Below is a small trained network, with its code and all its weights. Each question gives an input and a class and asks what happens when units are switched off, that is, made to give their printed mean instead of their output.

import numpy as np


def w(rows, s, z=0):
    codes = np.array(rows[::2]) - 128.0
    scale = np.full(codes.shape[1], s)
    scale[-1] = z or s
    return codes * scale


def norm(h):
    return h / np.sqrt((h * h).mean(-1, keepdims=True) + 1e-5)


def f(y):
    return np.maximum(y, 0)


def log_softmax(a):
    a = a - a.max(-1, keepdims=True)
    return a - np.log(np.exp(a).sum(-1, keepdims=True))


def net(x, mask):
    res = np.array(x, float).reshape(1, 2) / 4 @ E
    u = 0
    for l in range(4):
        y = f(norm(res) @ A[l][:, :-1].T + A[l][:, -1])
        res = res + np.where(mask[u : u + 6], y, B[l][:, -1]) @ B[l][:, :-1]
        u += 6
    return log_softmax(norm(res)[-1] @ U[:, :-1].T + U[:, -1])


A, B = {}, {}
E = w([
[171,127,124,58,133,157,145],'x0',
[185,132,126,121,119,11,111],'x1',
],0.011)
A[0] = w([
[153,128,127,142,129,5,122,154],'L0N0',
[127,144,100,141,142,129,91,5],'L0N1',
[44,124,127,252,128,125,122,120],'L0N2',
[45,128,129,229,126,138,138,9],'L0N3',
[111,142,134,162,133,108,125,104],'L0N4',
[117,142,144,135,127,125,124,93],'L0N5',
],0.023,0.0036)
B[0] = w([
[188,139,136,156,97,83,149,248],'L0N0',
[117,137,114,117,142,122,145,132],'L0N1',
[10,97,156,101,97,101,187,253],'L0N2',
[205,137,105,159,165,166,1,228],'L0N3',
[110,136,99,134,161,149,173,161],'L0N4',
[110,134,113,116,129,114,129,137],'L0N5',
],0.032,0.022)
A[1] = w([
[225,156,102,156,151,137,55,72],'L1N0',
[114,127,123,94,136,145,150,78],'L1N1',
[74,117,109,62,170,190,62,37],'L1N2',
[168,131,108,95,142,131,154,164],'L1N3',
[209,108,85,144,178,185,30,4],'L1N4',
[92,137,139,3,111,203,231,57],'L1N5',
],0.026,0.002)
B[1] = w([
[130,124,48,102,165,147,56,176],'L1N0',
[119,153,102,147,196,105,187,150],'L1N1',
[191,79,195,204,129,230,70,254],'L1N2',
[132,96,169,91,224,124,136,170],'L1N3',
[7,84,241,215,117,174,130,178],'L1N4',
[68,180,62,15,199,89,229,218],'L1N5',
],0.021,0.023)
A[2] = w([
[110,141,102,137,100,193,69,100],'L2N0',
[94,155,96,97,126,136,100,182],'L2N1',
[97,158,149,64,72,141,87,108],'L2N2',
[254,157,134,142,100,159,85,83],'L2N3',
[38,195,147,99,84,50,116,160],'L2N4',
[138,153,148,109,103,137,110,7],'L2N5',
],0.027,0.002)
B[2] = w([
[159,156,216,149,151,156,208,223],'L2N0',
[83,113,91,141,117,103,166,151],'L2N1',
[170,122,142,102,141,135,127,136],'L2N2',
[87,139,91,102,154,163,2,248],'L2N3',
[150,40,122,90,60,145,171,180],'L2N4',
[123,105,105,181,152,123,112,128],'L2N5',
],0.028,0.014)
A[3] = w([
[234,235,130,115,102,172,119,204],'L3N0',
[78,228,162,121,88,113,109,14],'L3N1',
[117,249,196,186,116,151,58,109],'L3N2',
[124,220,162,104,19,107,182,64],'L3N3',
[72,62,60,48,23,162,92,19],'L3N4',
[141,195,144,148,18,254,48,8],'L3N5',
],0.02,0.0012)
B[3] = w([
[53,88,114,29,183,146,132,164],'L3N0',
[152,130,153,167,108,178,156,128],'L3N1',
[156,58,67,208,186,181,86,238],'L3N2',
[19,33,110,117,74,168,105,155],'L3N3',
[225,227,113,165,97,8,203,172],'L3N4',
[190,186,194,184,79,84,171,248],'L3N5',
],0.015)
U = w([
[62,156,96,54,227,151,222,174],'0',
[164,156,35,98,164,79,7,159],'1',
[110,227,127,90,51,159,135,1],'2',
[107,91,224,223,132,219,122,158],'3',
[139,75,123,142,9,54,203,151],'4',
],0.013,0.0069)

Each question gives the input, the list of numbers given to net, and the class t.
The units are the neurons (one row each of A and B). Each row of codes is followed by its name. A weight is (code - 128) times the scale printed after its matrix; where a second scale follows, it is the last column's (A, B and U).
mask holds one flag per neuron, layer by layer. A switched-off neuron (its flag False) gives its mean, the last column of its row in B, instead of its output. The means were averaged over made-up inputs and are rounded, as every weight is.
A unit's drop is (log p(t) with every unit on - log p(t) with that unit switched off) / (log p(t) with every unit on - log p(t) with every unit switched off).
unit that matters most: the unit with the biggest drop
top k neurons: the k neurons with the biggest drops, biggest first
top k neurons in layer l: the k neurons of layer l with the biggest drops, biggest first
drop of u: that unit's drop, to one decimal
input [-4,4], class 4: unit that matters most -> L0N3
input [4,-5], class 0: top 3 neurons -> [L0N3 L0N0 L1N5]
input [-4,7], class 1: top 3 neurons -> [L0N2 L0N0 L1N5]
input [-3,1], class 4: top 2 neurons -> [L0N2 L1N2]
input [8,4], class 1: top 3 neurons -> [L0N2 L0N3 L1N5]
input [4,-6], class 0: top 2 neurons -> [L0N3 L0N0]
input [-6,1], class 4: top 3 neurons -> [L0N2 L1N2 L0N0]
input [-4,6], class 4: top 2 neurons -> [L0N3 L1N2]
input [-5,5], class 4: top 2 neurons -> [L0N3 L1N2]
input [-7,1], class 4: top 3 neurons -> [L0N2 L1N2 L0N0]
input [7,8], class 1: top 2 neurons -> [L0N2 L0N3]
input [6,2], class 1: top 3 neurons -> [L0N3 L0N2 L1N5]
input [-2,1], class 4: top 2 neurons -> [L0N2 L1N2]
input [7,-5], class 0: top neuron in layer 1 -> [L1N5]
input [-3,4], class 4: top 2 neurons -> [L0N3 L1N2]
input [5,2], class 1: drop of L1N5 -> 0.3
input [7,-4], class 0: drop of L1N5 -> 0.6
input [-8,7], class 4: drop of L1N2 -> 0.3
